Below is a small trained network, with its code and all its weights. Each question gives an input and a class and asks what happens when units are switched off, that is, made to give their printed mean instead of their output.

import numpy as np


def w(rows, s, z=0):
    codes = np.array(rows[::2]) - 128.0
    scale = np.full(codes.shape[1], s)
    scale[-1] = z or s
    return codes * scale


def f(y):
    return np.maximum(y, 0)


def log_softmax(a):
    a = a - a.max(-1, keepdims=True)
    return a - np.log(np.exp(a).sum(-1, keepdims=True))


def net(x, mask):
    res = np.array(x, float).reshape(1, 5) / 4 @ E
    y = f(res @ A[0][:, :-1].T + A[0][:, -1])
    res = res + np.where(mask, y, B[0][:, -1]) @ B[0][:, :-1]
    return log_softmax(res[-1] @ U[:, :-1].T + U[:, -1])


A, B = {}, {}
E = w([
[85,72,81,115],'x0',
[43,58,19,114],'x1',
[15,78,213,47],'x2',
[82,254,41,85],'x3',
[69,98,129,37],'x4',
],0.0092)
A[0] = w([
[138,113,227,130,180],'N0',
[41,16,75,184,243],'N1',
[106,30,131,112,145],'N2',
[134,132,168,157,111],'N3',
[143,159,118,189,63],'N4',
[130,132,141,77,190],'N5',
[146,82,177,218,192],'N6',
[58,73,40,168,154],'N7',
[149,150,69,194,115],'N8',
[123,184,62,172,163],'N9',
[30,159,48,43,253],'N10',
[190,136,80,190,223],'N11',
[119,254,101,106,205],'N12',
],0.0092,0.0034)
B[0] = w([
[83,93,112,211,208],'N0',
[163,109,1,205,232],'N1',
[96,123,85,186,197],'N2',
[135,111,126,184,161],'N3',
[240,95,108,133,169],'N4',
[71,62,150,83,163],'N5',
[233,141,118,187,208],'N6',
[211,179,27,177,200],'N7',
[148,196,175,82,181],'N8',
[158,188,118,64,187],'N9',
[72,152,10,111,248],'N10',
[199,223,221,76,215],'N11',
[52,157,107,68,221],'N12',
],0.0072,0.012)
U = w([
[178,182,167,117,14],'0',
[43,27,146,133,1],'1',
[203,136,202,254,213],'2',
[108,167,108,115,154],'3',
[58,140,177,100,241],'4',
[124,160,189,125,23],'5',
[157,145,56,185,44],'6',
],0.0098,0.0046)

Each question gives the input, the list of numbers given to net, and the class t.
The units are the neurons (one row each of A and B). Each row of codes is followed by its name. A weight is (code - 128) times the scale printed after its matrix; where a second scale follows, it is the last column's (A, B and U).
mask holds one flag per neuron, in row order. A switched-off neuron (its flag False) gives its mean, the last column of its row in B, instead of its output. The means were averaged over made-up inputs and are rounded, as every weight is.
A unit's drop is (log p(t) with every unit on - log p(t) with that unit switched off) / (log p(t) with every unit on - log p(t) with every unit switched off).
The circuit of an input: a set's keep is (log p(t) with only the set's units on - log p(t) with every unit switched off) / (log p(t) with every unit on - log p(t) with every unit switched off). Starting from the 12 units with the biggest drops (on a tie, the unit counted first), units are removed one at a time, each time the one whose removal leaves the highest keep (on an exact tie, the one counted first), for as long as the keep stays at least 0.8.
units of the circuit, in order: the units of the circuit, biggest drop first
k most important neurons: the k neurons with the biggest drops, biggest first
drop of u: that unit's drop, to one decimal
input [5,-5,1,4,1], class 4: 3 most important neurons -> N1; N7; N6
input [-3,8,-2,8,-2], class 3: units of the circuit, in order -> N12; N9
input [-4,-8,-5,3,-3], class 0: units of the circuit, in order -> N12; N11
input [4,-2,-4,8,-1], class 0: units of the circuit, in order -> N11; N1
input [4,-4,7,7,-8], class 4: units of the circuit, in order -> N1; N7; N6
input [0,-2,6,6,-6], class 4: units of the circuit, in order -> N1; N7; N6
input [-1,4,7,-4,4], class 6: units of the circuit, in order -> N1
input [-1,-7,-4,2,0], class 0: units of the circuit, in order -> N12; N1; N11
input [0,-5,4,3,-5], class 4: 2 most important neurons -> N1; N7
input [5,4,-8,-1,-7], class 0: 3 most important neurons -> N11; N8; N9
input [-7,5,-7,7,-4], class 3: 2 most important neurons -> N12; N6
input [4,-6,-1,7,7], class 4: 2 most important neurons -> N1; N7
input [0,-5,-5,5,8], class 4: drop of N1 -> 0.2
input [5,5,6,-8,7], class 6: drop of N7 -> 0.2
input [-6,-7,-1,5,-4], class 0: drop of N12 -> 0.3
input [5,-8,7,7,-8], class 4: drop of N1 -> 0.1
